In the rows, 128 means zero.
[151 146 119 130 148 199 164 131  69 174 121 129 122 160 161 186 130 136
  99 136 138  87 112 127 126 129 129 113 157  97 161 137  99 130 143 123
 159 147 128] => 5
[130 139 108 129 124 166 147 137 111 154 130 145 128 129 151 131 122 144
 104 124 119 140 121 110 127 146 110 128 133 119 158 122 124 125 131 138
 156 135 116] => 5
[153 126 100 120 125 181 116 127 119 128 139 124 118 149 173 185 133 112
 130 136 148 130 119 139 133 157 133 135 129 133 110 117 109 134 125 123
 154 151  82] => 3
[151 125  92 127 126 153 149 160 128 140 140 111 131 124 160 161 151 133
 111 154 116 151 118 126 127 120 109 131 125 121 145 122 157 129 110 143
 139 180 102] => 3
[150 139 124 128 125 173 138 140 110 135  93 123 137 177 142 157 119 105
 127 128 155 123 126 143 145 143 149 135 137 124 140 123 116 131 131 117
 140 147 118] => 8
[137 146  99 115 141 173 144 120 108 140 167 130 124 118 160 147 154 122
 102 122 122 142 103 109 130 169 135 134 154  97 169 131 117 130 105 155
 147 153 106] => 3
[132 130 100 128 122 174 154 135 133 138 161 145 155 117 135 131 132 149
 117 138 111 150 123 114 124 136 123 127 140 116 158 125 135 131 124 128
 132 137 116] => 3
[150 158 126 139 121 183 137 143 121 151 106  98 137 141 159 192 130 145
 106 113 133 127 126 125 141 137 118 125 123 105 151 124 111 138 123 128
 155 147 112] => 0
[117 116 131 151 144  95 199 157 132 157 110 128 252 142 134 100 111 114
  89 118 107 162 131 129 123 104 140 154 124 127 134 145  94 113 119 161
 100  91 179] => 5
[144 126 119 144 132 160 149 134 131 132 116 116 134 164 174 148 157 149
 139 167 173 150 121 111 119 159 133 142 131 113 103 128 116 133 140 114
 159 149  92] => 3
[150 155 124 147 134 197 141 141 124 145 134 117 155 165 179 171 135 123
 107 104 152 124 125 130 137 142 140 117 125 132 113 128 100 140 122 126
 157 159  94] => 4
[135 153 108 128 126 152 147 120 137 150 142 131 143 121 154 142 131 148
 105 130 109 141 118 113 133 145 119 130 141 121 175 124 134 122 113 147
 146 153 112] => 6
[146 138 108 152 128 165 139 152 137 146 107 122 144 139 160 142 142 149
 141 154 164 155 130 120 129 155 127 131 132 113 131 124 118 135 140 124
 153 161 102] => 7
[141 159 118 128 122 184 142 107 116 137 158 112 121 127 133 174 123 143
  88 110 106 125 112 122 132 139 136 128 140 116 180 125 140 137  99 142
 140 150 101] => 1
[132 137 123 134 116 178 130 122 137 140 125 143 151 161 162 118 121 141
 120 148 141 132 127 119 144 131 123 123 137 139 131 119 121 143 117 121
 144 136  95] => 3
[133 147 124 136 133 164 118 142 122 148 114 125 147 160 166 135 121 142
 129 140 161 135 132 130 135 151 127 130 154 113 122 126 106 134 129 117
 145 155  94] => 8
[129 145 100 155 136 172 108 150 153 148 153 148 165 134 147 145 151 147
 107 115  97 158 129 133 122 124  95 118 125 108 148 121 113 148 121 131
 129 131 115] => 0
[135 147 127 138 133 145 110 147 133 137 117 114 163 169 152 180 127 143
 112 119 146 135 133 133 141 137 128 131 123 115 114 120 120 138 120 109
 151 140 106] => 0
[133 143  99 128 124 159 142 139 105 156 154 154 129 111 128 152 129 155
 107 140 104 124 122 112 123 136 131 120 136 116 156 125 133 132 115 139
 130 146 112] => 7
[144 140 116 129 131 170 124 128 134 139 110 123 158 153 158 139 127 145
 121 148 159 119 130 134 147 137 134 124 145 128 132 127 115 130 131 127
 145 149  99] => 2
[144 151 120 124 129 181 134 133 122 155 120 109 143 141 176 149 101 140
 122 145 150 124 132 132 147 142 130 122 142 123 142 123 113 130 131 124
 155 154  91] => 4
[119 152 118 136 112 175 136 126 128 147 142 136 168 129 138 146 127 151
 112 131 111 135 126 124 122 142 120 134 141 111 163 129 126 131 119 140
 138 146 123] => 8
[131 142 126 138 144 186 134 137 106 155 114 137 173 160 150 142 119 148
 120 127 161  96 126 141 142 140 130 127 147 131 139 130 112 130 132 119
 149 144 104] => 5
[142 140  92 121 133 152 139 129 127 141 139 135 155 120 134 133 143 142
 100 136 115 137 119 114 132 137 126 127 134 117 163 129 133 126 115 153
 131 152 117] => 2
[136 152 111 134 121 190 150 132 127 157 143 149 139  94 136 156 132 165
 127 119 102 126 118 104 126 135 114 115 121 128 165 127 139 130 125 131
 132 148 107] => 6
[143 144 104 149 125 175 155 143 119 138 153 133 131 127 136 160 144 133
 101 127  95 134 117 116 119 126 122 118 130 114 160 126 127 140 106 141
 138 145 113] => 7
[132 147 137 131 123 163 132 137 126 149 110 123 150 162 169 155 122 136
 133 140 167 122 136 131 138 144 131 127 144 118 132 126 114 131 126 118
 150 161  97] => 8
[144 146 127 133 117 190 114 133 116 137 116 106 141 153 137 172 135 138
 135 141 157 106 113 137 143 149 129 138 135 127 127 120 123 143 132 112
 166 154  98] => 3
[139 147  96 114 109 186 159 128 118 138 148 125 143 107 140 128 117 141
 112 126 111 122 126 108 132 143 123 127 149 116 168 128 129 127 109 142
 136 159 115] => 8
[139 158 121 127 128 164 150 119 108 136 145 133 144 143 114 134 123 152
 101 121 105 129 128 111 126 136 130 123 150 113 175 131 128 129 117 137
 143 150 113] => 8
[146 143 117 123 129 145 125 137 131 148 111 122 151 149 157 133 128 151
 117 151 158 121 132 127 148 132 125 120 155 122 139 125 120 127 136 131
 152 160 104] => 2
[140 162 142 148 110 193 122 125 129 153 126 112 141 164 122 194 136 131
 125 113 171  91 119 142 134 150 127 134 108 130 136 113 124 147 133 105
 161 127  80] => 0
[142 130  91 122 124 180 154 140 126 131 148 144 166 113 139 137 139 155
 122 138 111 142 122 107 128 137 121 130 142 119 163 127 137 130 117 132
 131 150 118] => 3
[140 120 102 140 152 181 121 143 121 146 118 100 150 132 160 143 126 139
 146 138 144 117 132 153 132 142 125 148 138 130 116 139 110 120 130 130
 131 157 100] => 5
[145 149 125 142 126 180 140 136 120 142 116 124 126 145 162 173 124 151
 120 141 143 118 134 121 134 141 126 116 138 115 139 126 108 137 117 123
 161 150  98] => 7
[157 142 111 141 122 162 134 141 122 169  99  98 124 164 178 192 129 143
 109 154 164 121 124 138 138 138 123 145 127 131 124 121 122 129 125 133
 165 177  85] => 1
[158 145 113 127 150 172 124 142 125 158 118 121 127 147 160 162 123 137
 131 136 162 110 139 137 144 132 110 111 147 111 143 126 109 132 136 117
 159 146  90] => 0
[141 154 125 148 124 192 145 135 120 157 126 134 128 153 159 169 123 143
 114 143 138 120 126 121 133 141 128 112 130 114 142 121  98 147 121 121
 157 140  88] => 7
[137 156 105 134 136 170 144 128 116 153 155 113 138 110 139 138 131 150
  88 123 104 128 120 121 122 137 120 130 143 114 169 136 134 122 109 157
 138 154 117] => 4
[145 140 100 122 113 157 157 125 134 153 147 129 136 114 140 138 128 150
 110 136 118 137 127 120 132 131 130 136 142 127 170 126 138 124 122 149
 132 153 114] => 1
[133 137 105 129 133 137 115 139 144 141  98 130 161 153 188 169 127 127
 119 142 164 146 120 128 142 160 124 142 113 137 114 114 137 124 108 128
 151 163  95] => 6
[135 147 135 138 112 156 136 139 143 146 119 112 145 155 154 147 122 161
 120 140 155 108 141 133 139 128 121 129 141 122 125 120 116 135 128 107
 144 124 100] => 0
[138 153 120 139 139 171 132 136 116 157 119 115 154 164 162 149 111 156
 109 156 153 131 125 119 130 144 129 127 142 110 131 123 119 136 132 108
 153 147  97] => 4
[126 159 137 144 125 164 122 121 138 157 114 141 164 158 167 150 133 124
 116 106 158 127 115 132 151 156 142 133 129 142 132 123 110 132 120 137
 150 144 105] => 6
[142 153 105 127 114 160 151 133 120 151 149 138 145 111 143 179 137 140
 103 135 104 153 120 123 124 143 130 123 128 108 189 122 127 132 115 160
 139 152 115] => 7
[152 145 102 126 120 145 144 139 127 144 140 106 118 131 149 169 152 148
 101 133 122 129 128 130 127 135 118 139 136 114 160 125 137 120 118 147
 145 152 107] => 0
[143 152  97 122 125 172 154 133 122 147 146 109 157 108 135 154 117 140
 101 134 109 130 121 122 126 141 119 132 135 106 186 121 128 129 122 140
 141 154 119] => 4
[138 147 108 131 111 156 138 136 141 139 157 112 133 120 142 137 139 146
 115 106 109 135 131 114 133 140 120 142 146 121 168 124 134 124 111 137
 132 140 105] => 0
[146 159 128 141 128 188 139 131 108 160 124 127 134 147 147 189 104 146
 109 138 137 111 128 133 139 142 130 117 134 124 160 120 108 137 113 125
 159 143  74] => 7
[124 136 116 171 127 143 141 118 160 125 126 148 195 152 152 106 144 154
  94 128 113 187 120 118 117 123 125 128 119 141 116 128 141 132 126 142
 123 125 138] => 6
[147 144  97 124 131 144 153 137 139 148 147 114 136 120 151 147 148 143
  93 137 108 132 133 143 136 118 114 123 133 110 174 126 132 126 115 160
 135 163 112] => 0
[144 139 118 139 139 160 121 150 141 131 119 128 150 165 163 149 140 141
 132 121 162 129 137 127 140 144 126 129 140 119 120 124 115 134 122 107
 143 134  96] => 0
[142 147 119 144 146 165 125 135 124 157 113 133 144 157 187 160 133 133
 121 137 150 132 114 124 138 144 122 123 143 123 125 125 110 132 124 125
 150 150  96] => 6
[145 156 112 124 152 160 137 117 117 134 146 132 178 146  92 139 161 114
 102 121 114 102 101 129 137 138 144 130 130 116 167 134 108 141 108 155
 134 132 117] => 2
[137 144  89 110 135 159 146 116 117 154 153 124 157 118 164 152 127 134
  95 154 111 127 120 127 128 140 130 134 137 111 178 129 134 122 107 158
 130 167 115] => 4
[132 167 136 137 145 156 182 109 112 195 167 125 142 125 157 139 124 143
  74 155 122  97 123 128 115 113 109 101 155  96 184 136  99 131 130 161
 158 139 110] => 4
[141 132 103 138 143 156 142 144 140 144 126 129 181 130 166 127 139 147
 130 155 161 169 119 133 132 144 137 132 149 105 139 126 124 138 141 131
 121 146 113] => 1
[153 142  93 143 134 175 156 132 116 144 146 124 113 115 142 176 142 138
  98 139 105 151 121 118 112 135 119 115 121 102 170 127 134 135 117 149
 143 163 112] => 7
[128 143 116 145 131 160 132 139 142 158 115 116 168 156 174 136 112 140
 116 152 167 156 130 131 131 159 133 142 126 117 129 117 115 133 137 115
 143 146  96] => 4
[151 143  93 121 136 190 158 134 110 148 137 128 154 122 134 139 114 134
 119 127 120 111 132 127 137 137 122 127 162 116 183 135 122 117 121 141
 145 165 113] => 8
[156 139 106 143 136 181 132 163 114 138 112 137 182 174 166 136 127 138
 132 134 152 138 128 128 138 134 127 126 165 131 119 127 108 132 129 115
 141 153  98] => 8
[138 141  97 128 112 156 145 129 153 133 147 133 153 125 134 134 145 154
 105 135 119 144 129 109 124 140 119 134 131 122 167 124 141 123 113 143
 135 146 112] => 2
[142 145 124 154 135 174 136 141 121 153 120 128 144 149 172 154 123 150
 124 143 147 136 133 120 134 139 126 113 149 114 136 126 105 139 132 120
 155 157  96] => 7
[110 130 107 124 122 133 149 129 141 125 148 133 168 119 167 130 148 144
 102 146 128 148 120 128 117 148 115 138 127 110 146 124 141 124 114 153
 141 143 126] => 5
[144 145  96 128 129 155 145 147 135 143 151 126 141 114 140 145 151 151
 112 127 116 130 127 118 127 133 107 127 137 109 165 125 135 129 116 141
 137 145 107] => 0
[136 150 101 133 128 167 146 126 143 153 138 126 142 115 149 148 131 143
 106 132 114 126 120 131 136 141 114 129 133 124 169 122 130 124 117 145
 147 161 110] => 6
[159 142 116 132 119 164 159 153 147 153  99 108 143 146 150 152 137 153
 145 160 177 127 139 116 135 133 107 124 129 104 153 119 131 134 150 104
 158 147 105] => 0
[136 135 124 156 118 150 146 144 145 124 115 123 151 166 181 165 146 136
 124 146 148 170 129 124 126 154 144 140 120 121 122 120 114 135 117 127
 142 142  95] => 7
[166 148 119 140 164 173 151 128  98 162 133 131 131 128 145 143 130 126
  95 108 125 154 119 115 133 118 127  92 154 107 191 138 125 127 138 153
 131 158 107] => 2
[148 134  87 120 135 157 140 122 118 152 137 134 153 113 136 122 132 145
 112 140 123 133 122 107 132 140 126 129 147 120 163 134 129 118 133 150
 135 153 118] => 2
[131 130 131 119  90 129 127 138 131 158 112  88 138 140 151 124 111 150
 134 174 197  78 134 168 158 142 142 160 152 163  85 118 129 115 144 129
 164 157  85] => 3
[153 146 101 133 134 185 123 141 134 162 105  92 131 135 152 141 112 146
 112 159 175 120 129 142 150 139 115 121 135 120 138 120 133 132 134 126
 157 175  79] => 2
